Below are the code and all the weights of a small trained network. Each question names an input and a class and asks about switching units off, where a switched-off unit gives its printed mean instead of its output.

import numpy as np


def w(rows, s, z=0):
    codes = np.array(rows[::2]) - 128.0
    scale = np.full(codes.shape[1], s)
    scale[-1] = z or s
    return codes * scale


def norm(h):
    return h / np.sqrt((h * h).mean(-1, keepdims=True) + 1e-5)


def f(y):
    return y / 2 * (1 + np.tanh(0.7978845608 * (y + 0.044715 * y**3)))


def log_softmax(a):
    a = a - a.max(-1, keepdims=True)
    return a - np.log(np.exp(a).sum(-1, keepdims=True))


def net(x, mask):
    res = np.array(x, float).reshape(1, 8) / 4 @ E
    u = 0
    for l in range(4):
        y = f(norm(res) @ A[l][:, :-1].T + A[l][:, -1])
        res = res + np.where(mask[u : u + 7], y, B[l][:, -1]) @ B[l][:, :-1]
        u += 7
    return log_softmax(norm(res)[-1] @ U[:, :-1].T + U[:, -1])


A, B = {}, {}
E = w([
[117,129,127,133,140,124,145,127,113,115,121,146],'x0',
[135,128,190,22,145,112,77,74,159,128,214,234],'x1',
[133,171,133,122,169,46,155,39,81,219,147,69],'x2',
[132,117,130,135,133,130,140,121,122,120,131,138],'x3',
[136,147,217,119,125,90,252,191,208,97,154,67],'x4',
[157,93,128,106,127,142,145,114,128,125,116,113],'x5',
[149,106,133,153,131,120,134,110,129,114,146,149],'x6',
[129,125,159,153,139,124,102,142,114,129,139,136],'x7',
],0.011)
A[0] = w([
[185,186,181,89,103,129,134,193,199,68,115,162,141],'L0N1',
[148,144,144,254,125,110,205,179,177,97,65,19,100],'L0N2',
[137,155,128,114,156,110,139,88,115,132,170,119,134],'L0N3',
[102,122,144,197,127,148,93,127,168,74,139,104,159],'L0N4',
[105,115,91,102,145,128,36,102,127,65,105,160,253],'L0N5',
[122,120,90,204,105,191,113,166,112,72,113,80,91],'L0N6',
[150,154,143,169,66,150,173,152,118,146,166,114,9],'L0N7',
],0.0079,0.0043)
B[0] = w([
[118,176,110,185,227,214,85,121,198,54,117,122,199],'L0N1',
[19,66,130,114,114,72,119,134,139,212,114,145,244],'L0N2',
[117,90,253,178,84,158,90,157,17,168,64,138,154],'L0N3',
[135,59,100,105,107,107,163,131,143,113,108,102,156],'L0N4',
[169,105,19,65,83,145,172,202,131,215,201,150,198],'L0N5',
[192,206,93,29,53,155,120,96,52,56,55,181,185],'L0N6',
[79,86,133,142,130,52,82,69,84,122,148,99,131],'L0N7',
],0.0074,0.011)
A[1] = w([
[173,255,219,112,175,63,160,34,99,82,160,66,4],'L1N1',
[138,99,6,177,174,104,97,117,89,147,57,92,98],'L1N2',
[127,144,125,161,20,123,182,174,93,178,155,91,160],'L1N3',
[126,128,132,194,143,82,131,133,87,160,72,88,80],'L1N4',
[81,75,146,71,88,141,149,165,168,70,153,163,134],'L1N5',
[116,71,77,145,80,197,83,175,164,76,93,107,68],'L1N6',
[166,136,102,128,98,117,89,129,61,161,60,140,170],'L1N7',
],0.0076,0.003)
B[1] = w([
[63,47,90,69,2,227,142,150,130,76,192,93,197],'L1N1',
[197,143,138,194,167,184,89,158,230,96,159,128,246],'L1N2',
[228,102,158,141,182,81,171,128,83,60,142,93,217],'L1N3',
[118,166,98,127,192,163,138,99,187,117,162,77,202],'L1N4',
[173,133,129,138,176,126,25,156,158,60,133,65,233],'L1N5',
[149,121,153,158,77,85,138,140,66,167,95,148,245],'L1N6',
[215,249,108,143,151,100,120,99,82,169,149,209,253],'L1N7',
],0.0089,0.0055)
A[2] = w([
[103,187,143,83,150,130,112,133,50,137,99,160,84],'L2N1',
[126,176,183,60,82,121,64,28,149,196,119,238,5],'L2N2',
[125,186,208,106,254,90,121,140,168,79,121,153,78],'L2N3',
[141,74,19,134,124,157,29,160,65,123,113,207,105],'L2N4',
[120,142,47,109,167,137,67,16,65,215,169,99,143],'L2N5',
[96,73,171,221,125,123,137,161,96,93,26,25,22],'L2N6',
[72,126,129,181,79,142,177,166,132,98,101,99,107],'L2N7',
],0.0067,0.0032)
B[2] = w([
[164,89,170,127,92,98,173,103,111,99,118,106,139],'L2N1',
[130,111,166,45,160,77,157,122,35,183,71,67,171],'L2N2',
[245,186,15,94,125,130,119,157,45,132,102,149,168],'L2N3',
[28,95,173,117,74,129,210,140,132,153,152,56,253],'L2N4',
[119,63,189,206,212,57,143,116,244,23,108,95,229],'L2N5',
[124,87,154,22,117,106,77,21,76,89,150,255,199],'L2N6',
[147,124,151,74,105,9,97,78,182,114,53,167,164],'L2N7',
],0.0078,0.007)
A[3] = w([
[100,170,189,79,198,76,198,60,146,175,165,83,47],'L3N1',
[147,145,56,234,14,214,191,196,41,95,106,126,92],'L3N2',
[26,99,135,145,120,74,64,105,144,56,75,187,48],'L3N3',
[78,113,153,138,183,79,161,23,86,211,118,98,108],'L3N4',
[7,75,164,49,92,244,145,143,103,186,229,149,41],'L3N5',
[162,187,117,236,239,238,108,104,180,73,129,97,2],'L3N6',
[98,126,147,89,96,111,108,56,136,29,3,125,54],'L3N7',
],0.0074,0.0032)
B[3] = w([
[141,116,160,124,77,105,181,98,67,146,144,225,242],'L3N1',
[117,163,226,134,199,62,163,24,85,205,102,132,240],'L3N2',
[115,85,165,125,57,146,123,185,109,150,183,79,183],'L3N3',
[184,241,113,158,199,160,142,89,132,164,12,106,254],'L3N4',
[32,67,71,127,23,77,94,206,164,49,128,79,225],'L3N5',
[175,174,121,154,190,228,62,223,161,86,184,99,235],'L3N6',
[116,101,58,117,92,160,89,137,126,82,228,130,198],'L3N7',
],0.011,0.0064)
U = w([
[134,124,146,128,159,64,206,20,52,206,81,168,112],'0',
[55,7,86,76,48,96,132,188,138,82,171,144,175],'1',
[180,165,91,159,222,221,94,159,185,94,151,137,2],'2',
],0.012,0.00019)

Each question gives the input, the list of numbers given to net, and the class t.
The units are the neurons (one row each of A and B). Each row of codes is followed by its name. A weight is (code - 128) times the scale printed after its matrix; where a second scale follows, it is the last column's (A, B and U).
mask holds one flag per neuron, layer by layer. A switched-off neuron (its flag False) gives its mean, the last column of its row in B, instead of its output. The means were averaged over made-up inputs and are rounded, as every weight is.
A unit's drop is (log p(t) with every unit on - log p(t) with that unit switched off) / (log p(t) with every unit on - log p(t) with every unit switched off).
The circuit of an input: a set's keep is (log p(t) with only the set's units on - log p(t) with every unit switched off) / (log p(t) with every unit on - log p(t) with every unit switched off). Starting from the 12 units with the biggest drops (on a tie, the unit counted first), units are removed one at a time, each time the one whose removal leaves the highest keep (on an exact tie, the one counted first), for as long as the keep stays at least 0.8.
units of the circuit, in order: the units of the circuit, biggest drop first
top k neurons: the k neurons with the biggest drops, biggest first
top k neurons in layer l: the k neurons of layer l with the biggest drops, biggest first
drop of u: that unit's drop, to one decimal
input [-3,-4,2,2,0,8,2,-2], class 2: units of the circuit, in order => [L1N2]
input [-5,8,6,0,1,-7,-4,7], class 1: units of the circuit, in order => [L1N1; L3N5]
input [5,-6,0,-4,-1,4,-3,-4], class 0: top 2 neurons => [L1N7; L0N6]
input [-8,0,-1,3,-6,-2,-1,5], class 0: top 3 neurons => [L0N2; L1N7; L2N6]
input [3,5,-8,8,2,4,3,1], class 2: top 2 neurons => [L0N1; L1N5]
input [-3,-7,3,-6,0,5,5,6], class 2: top 2 neurons in layer 1 => [L1N2; L1N4]
input [8,4,-6,-6,1,5,2,-2], class 2: top 3 neurons => [L0N1; L1N5; L0N2]
input [-1,-8,2,3,-1,7,3,-7], class 2: top 3 neurons => [L1N2; L1N4; L0N5]
input [1,-6,-1,7,-7,-2,1,-3], class 0: top 2 neurons => [L3N2; L0N6]
input [8,8,7,-7,3,8,8,-8], class 1: top 2 neurons => [L1N1; L3N5]
input [-8,-8,-1,0,-8,3,5,-5], class 0: top 2 neurons in layer 1 => [L1N6; L1N5]
input [2,-4,-1,1,0,0,5,-3], class 0: top 2 neurons => [L0N6; L1N7]
input [8,-2,-1,-4,-7,-4,5,2], class 0: top 3 neurons => [L0N5; L2N4; L3N2]
input [-2,2,-7,-6,-7,-8,0,-7], class 1: units of the circuit, in order => [L2N4]
input [1,-1,0,4,3,-8,2,2], class 1: top 2 neurons => [L3N3; L1N7]
input [-2,-6,-7,7,-1,2,1,-3], class 0: top 2 neurons => [L0N6; L3N2]
input [-6,-8,3,4,-4,3,6,-4], class 2: drop of L1N2 => 0.1
input [-6,3,6,-7,6,-8,5,2], class 1: drop of L1N1 => 2.5
input [-3,4,6,-4,4,-3,-4,-6], class 1: drop of L1N1 => 2.3
input [-8,7,-5,-4,2,3,-6,-3], class 2: top neuron => [L0N1]
